Below is a small trained network, with its code and all its weights. Each question gives an input and a class and asks what happens when units are switched off, that is, made to give their printed mean instead of their output.

import numpy as np


def w(rows, s, z=0):
    codes = np.array(rows[::2]) - 128.0
    scale = np.full(codes.shape[1], s)
    scale[-1] = z or s
    return codes * scale


def norm(h):
    return h / np.sqrt((h * h).mean(-1, keepdims=True) + 1e-5)


def f(y):
    return y / 2 * (1 + np.tanh(0.7978845608 * (y + 0.044715 * y**3)))


def log_softmax(a):
    a = a - a.max(-1, keepdims=True)
    return a - np.log(np.exp(a).sum(-1, keepdims=True))


def net(x, mask):
    res = np.array(x, float).reshape(1, 3) / 4 @ E
    u = 0
    for l in range(2):
        y = f(norm(res) @ A[l][:, :-1].T + A[l][:, -1])
        res = res + np.where(mask[u : u + 7], y, B[l][:, -1]) @ B[l][:, :-1]
        u += 7
    return log_softmax(norm(res)[-1] @ U[:, :-1].T + U[:, -1])


A, B = {}, {}
E = w([
[180,189,97,171,121,48,150,173,181],'x0',
[77,124,86,168,61,141,197,194,54],'x1',
[70,127,67,101,88,255,153,45,109],'x2',
],0.0099)
A[0] = w([
[84,162,95,131,138,117,71,101,100,2],'0.n0',
[168,130,124,190,52,119,114,142,86,70],'0.n1',
[71,137,138,92,99,149,109,102,151,140],'0.n2',
[93,80,119,115,180,135,132,143,2,89],'0.n3',
[113,166,91,130,184,124,159,58,167,155],'0.n4',
[156,28,157,109,149,53,122,143,141,148],'0.n5',
[75,181,117,178,93,146,173,190,128,72],'0.n6',
],0.0097,0.0032)
B[0] = w([
[202,92,148,118,139,178,101,158,151,117],'0.n0',
[113,158,105,42,144,114,117,50,115,170],'0.n1',
[115,165,95,160,135,142,80,104,136,205],'0.n2',
[101,62,142,125,190,127,199,126,157,230],'0.n3',
[112,76,71,78,134,163,86,82,116,210],'0.n4',
[129,155,177,144,196,103,134,98,158,253],'0.n5',
[183,135,50,69,172,131,103,139,5,228],'0.n6',
],0.012,0.0054)
A[1] = w([
[140,170,83,154,26,72,129,178,1,8],'1.n0',
[193,119,183,90,59,219,56,87,204,78],'1.n1',
[178,144,196,197,165,45,27,154,168,152],'1.n2',
[108,60,29,133,70,202,184,125,125,205],'1.n3',
[5,145,101,154,103,198,190,144,109,155],'1.n4',
[131,32,132,29,102,86,183,233,216,95],'1.n5',
[96,210,153,113,47,183,80,89,239,141],'1.n6',
],0.0074,0.0013)
B[1] = w([
[95,121,85,26,101,119,211,222,114,189],'1.n0',
[158,149,82,112,79,111,147,143,155,193],'1.n1',
[87,242,137,195,75,105,74,103,98,243],'1.n2',
[172,191,177,211,85,136,104,131,177,254],'1.n3',
[186,100,210,148,74,37,123,240,104,201],'1.n4',
[142,98,183,50,105,62,113,1,69,130],'1.n5',
[206,95,41,82,59,106,87,210,108,170],'1.n6',
],0.0094,0.0066)
U = w([
[68,32,194,101,193,83,198,159,104,78],'0',
[155,144,11,81,87,162,51,116,219,212],'1',
[61,102,97,103,130,112,144,152,208,4],'2',
[110,89,190,210,65,189,147,216,112,156],'3',
[109,233,156,150,157,29,60,120,155,220],'4',
[41,120,163,115,207,168,140,114,204,67],'5',
[121,164,10,50,140,89,202,236,36,148],'6',
],0.012,0.0036)

Each question gives the input, the list of numbers given to net, and the class t.
The units are the neurons (one row each of A and B). Each row of codes is followed by its name. A weight is (code - 128) times the scale printed after its matrix; where a second scale follows, it is the last column's (A, B and U).
mask holds one flag per neuron, layer by layer. A switched-off neuron (its flag False) gives its mean, the last column of its row in B, instead of its output. The means were averaged over made-up inputs and are rounded, as every weight is.
A unit's drop is (log p(t) with every unit on - log p(t) with that unit switched off) / (log p(t) with every unit on - log p(t) with every unit switched off).
The circuit of an input: a set's keep is (log p(t) with only the set's units on - log p(t) with every unit switched off) / (log p(t) with every unit on - log p(t) with every unit switched off). Starting from the 12 units with the biggest drops (on a tie, the unit counted first), units are removed one at a time, each time the one whose removal leaves the highest keep (on an exact tie, the one counted first), for as long as the keep stays at least 0.8.
circuit, biggest first: the units of the circuit, biggest drop first
k most important neurons: the k neurons with the biggest drops, biggest first
top k neurons in layer l: the k neurons of layer l with the biggest drops, biggest first
drop of u: that unit's drop, to one decimal
input [-7,3,-1], class 0: circuit, biggest first : [0.n3]
input [0,1,6], class 3: 2 most important neurons : [1.n4, 0.n1]
input [8,4,-5], class 6: 2 most important neurons : [1.n0, 0.n6]
input [-4,7,2], class 3: top 2 neurons in layer 1 : [1.n3, 1.n4]
input [-1,7,8], class 3: top 2 neurons in layer 1 : [1.n3, 1.n4]
input [-5,6,1], class 3: 3 most important neurons : [1.n3, 0.n3, 0.n5]
input [1,-3,0], class 1: top 3 neurons in layer 0 : [0.n4, 0.n3, 0.n6]
input [-2,3,-4], class 0: top 2 neurons in layer 0 : [0.n3, 0.n2]
input [6,-8,1], class 1: 2 most important neurons : [0.n4, 1.n6]
input [8,2,-3], class 6: top 2 neurons in layer 1 : [1.n0, 1.n3]
input [3,-8,0], class 1: top 2 neurons in layer 0 : [0.n4, 0.n3]
input [-8,5,4], class 3: 2 most important neurons : [1.n3, 1.n4]
input [-8,8,2], class 3: top 3 neurons in layer 1 : [1.n3, 1.n4, 1.n0]
input [-8,7,3], class 3: circuit, biggest first : [1.n3]
input [4,-1,1], class 1: top 2 neurons in layer 0 : [0.n4, 0.n3]
input [-4,-5,0], class 1: top 2 neurons in layer 0 : [0.n3, 0.n6]
input [-8,5,6], class 3: drop of 1.n3 : 0.1
input [-5,3,-2], class 0: drop of 0.n3 : 0.3
input [-6,8,-4], class 0: drop of 0.n3 : 1.2
input [-2,3,7], class 3: most important neuron : [1.n4]
